Below is a small trained network, with its code and all its weights. Each question gives an input and a class and asks what happens when units are switched off, that is, made to give their printed mean instead of their output.

import numpy as np


def w(rows, s, z=0):
    codes = np.array(rows[::2]) - 128.0
    scale = np.full(codes.shape[1], s)
    scale[-1] = z or s
    return codes * scale


def norm(h):
    return h / np.sqrt((h * h).mean(-1, keepdims=True) + 1e-5)


def f(y):
    return np.maximum(y, 0)


def log_softmax(a):
    a = a - a.max(-1, keepdims=True)
    return a - np.log(np.exp(a).sum(-1, keepdims=True))


def net(x, mask):
    res = np.array(x, float).reshape(1, 7) / 4 @ E
    u = 0
    for l in range(3):
        y = f(norm(res) @ A[l][:, :-1].T + A[l][:, -1])
        res = res + np.where(mask[u : u + 7], y, B[l][:, -1]) @ B[l][:, :-1]
        u += 7
    return log_softmax(norm(res)[-1] @ U[:, :-1].T + U[:, -1])


A, B = {}, {}
E = w([
[104,44,69,175,150,113,75,192,109],'x0',
[103,143,209,157,129,117,30,176,163],'x1',
[167,144,213,150,161,39,109,104,78],'x2',
[158,58,50,119,121,137,185,181,82],'x3',
[65,148,82,192,233,161,165,175,105],'x4',
[108,83,135,64,169,181,106,3,157],'x5',
[191,76,135,232,179,151,167,121,129],'x6',
],0.0067)
A[0] = w([
[221,190,134,179,58,155,158,89,131,101],'L0N1',
[219,37,161,153,122,32,127,70,72,97],'L0N2',
[175,116,112,181,44,88,206,182,55,70],'L0N3',
[56,104,103,135,193,170,35,172,139,80],'L0N4',
[137,26,88,169,220,122,232,112,48,128],'L0N5',
[78,99,2,100,52,159,125,160,133,9],'L0N6',
[130,113,108,235,210,100,154,252,131,1],'L0N7',
],0.0056,0.0037)
B[0] = w([
[81,96,141,136,101,98,215,120,122,185],'L0N1',
[149,102,187,132,145,73,146,198,121,211],'L0N2',
[136,79,139,132,124,130,165,190,140,205],'L0N3',
[140,85,147,140,91,160,218,155,115,186],'L0N4',
[106,97,117,109,114,210,193,120,139,253],'L0N5',
[110,118,152,109,89,58,86,129,48,181],'L0N6',
[122,140,117,77,155,209,114,2,211,224],'L0N7',
],0.0082,0.0051)
A[1] = w([
[168,104,27,157,255,185,202,45,82,184],'L1N1',
[180,113,148,97,184,44,110,62,124,1],'L1N2',
[90,181,66,238,245,170,138,235,88,140],'L1N3',
[126,156,232,121,139,111,65,106,60,41],'L1N4',
[103,129,117,53,117,176,52,107,102,4],'L1N5',
[141,184,185,145,152,5,110,110,113,49],'L1N6',
[232,172,140,71,108,135,211,51,102,107],'L1N7',
],0.0062,0.0027)
B[1] = w([
[63,99,126,121,74,243,177,114,255,254],'L1N1',
[66,143,141,160,165,125,65,158,118,151],'L1N2',
[124,137,139,124,131,197,205,125,201,200],'L1N3',
[160,157,106,99,200,127,119,117,147,170],'L1N4',
[173,96,90,89,121,156,118,88,107,149],'L1N5',
[72,205,157,134,226,108,139,181,97,172],'L1N6',
[70,122,129,135,178,232,182,192,209,206],'L1N7',
],0.0082,0.0066)
A[2] = w([
[157,91,88,229,161,145,89,176,146,11],'L2N1',
[97,91,2,39,133,105,97,208,90,152],'L2N2',
[105,109,114,33,85,111,126,3,136,151],'L2N3',
[118,65,165,146,136,178,81,183,140,90],'L2N4',
[133,184,147,84,95,124,149,158,117,70],'L2N5',
[151,99,126,171,163,141,108,99,106,2],'L2N6',
[69,104,156,154,139,156,121,165,124,82],'L2N7',
],0.0069,0.0022)
B[2] = w([
[159,104,26,106,118,146,83,26,78,159],'L2N1',
[157,153,176,116,115,57,218,188,48,236],'L2N2',
[67,173,101,70,103,221,119,2,168,253],'L2N3',
[114,143,38,202,146,79,189,68,130,241],'L2N4',
[152,57,107,166,246,142,155,109,132,189],'L2N5',
[140,75,114,120,141,93,134,122,172,133],'L2N6',
[114,150,116,192,79,85,131,60,186,226],'L2N7',
],0.0066,0.0034)
U = w([
[127,156,42,216,62,112,76,130,141,3],'0',
[80,118,110,115,112,254,195,86,211,223],'1',
[187,62,87,211,163,88,67,81,128,53],'2',
[157,88,133,148,94,68,210,241,87,167],'3',
[114,195,205,149,220,55,87,146,141,170],'4',
[136,172,140,91,163,180,10,84,135,30],'5',
[113,137,83,45,60,103,98,99,53,54],'6',
],0.013,0.0057)

Each question gives the input, the list of numbers given to net, and the class t.
The units are the neurons (one row each of A and B). Each row of codes is followed by its name. A weight is (code - 128) times the scale printed after its matrix; where a second scale follows, it is the last column's (A, B and U).
mask holds one flag per neuron, layer by layer. A switched-off neuron (its flag False) gives its mean, the last column of its row in B, instead of its output. The means were averaged over made-up inputs and are rounded, as every weight is.
A unit's drop is (log p(t) with every unit on - log p(t) with that unit switched off) / (log p(t) with every unit on - log p(t) with every unit switched off).
The circuit of an input: a set's keep is (log p(t) with only the set's units on - log p(t) with every unit switched off) / (log p(t) with every unit on - log p(t) with every unit switched off). Starting from the 12 units with the biggest drops (on a tie, the unit counted first), units are removed one at a time, each time the one whose removal leaves the highest keep (on an exact tie, the one counted first), for as long as the keep stays at least 0.8.
units of the circuit, in order: the units of the circuit, biggest drop first
top k neurons: the k neurons with the biggest drops, biggest first
top k neurons in layer l: the k neurons of layer l with the biggest drops, biggest first
drop of u: that unit's drop, to one decimal
input [8,-3,5,-4,3,-5,-8], class 3: units of the circuit, in order => [L2N2]
input [4,6,0,-4,-6,-2,-7], class 4: top 3 neurons => [L0N7 L0N5 L1N1]
input [8,7,1,4,-5,-3,3], class 2: units of the circuit, in order => [L2N1 L1N1]
input [8,8,1,5,-1,-3,-4], class 3: top 2 neurons => [L2N2 L1N1]
input [4,7,8,4,3,-3,-1], class 4: units of the circuit, in order => [L1N1 L0N7]
input [8,-1,6,-4,-1,-5,6], class 2: top 2 neurons in layer 1 => [L1N7 L1N1]
input [1,-8,4,-2,-7,-1,-1], class 3: units of the circuit, in order => [L0N2 L1N1]
input [0,-3,-2,5,-2,6,-6], class 6: units of the circuit, in order => [L0N6 L0N7 L1N1 L0N5]
input [-6,7,-4,-6,0,-1,-5], class 5: top 2 neurons in layer 0 => [L0N2 L0N5]
input [-6,-8,-3,0,-3,-7,3], class 3: top 4 neurons => [L0N7 L0N3 L0N1 L2N3]
input [-3,-2,-7,-8,-5,-8,6], class 3: top 2 neurons in layer 1 => [L1N1 L1N3]
input [-2,6,1,-5,-7,6,-1], class 5: top 2 neurons => [L1N1 L0N5]
input [-5,0,-2,-5,6,-5,-8], class 4: top 3 neurons => [L1N1 L0N5 L0N7]
input [7,0,8,4,-8,7,-2], class 4: top neuron => [L0N2]
input [5,3,4,2,-3,-3,6], class 2: top 2 neurons in layer 0 => [L0N2 L0N7]
input [7,2,7,-1,8,-5,-8], class 1: top 3 neurons => [L1N3 L0N7 L0N4]
input [6,-2,1,6,-1,5,-7], class 6: top 2 neurons => [L0N6 L2N3]
input [7,-3,3,5,-7,3,-3], class 3: drop of L0N2 => 0.2
input [1,7,-5,0,-4,-5,-1], class 0: drop of L1N3 => -0.1
input [4,-3,6,-1,-6,4,-4], class 4: drop of L1N6 => 0.0
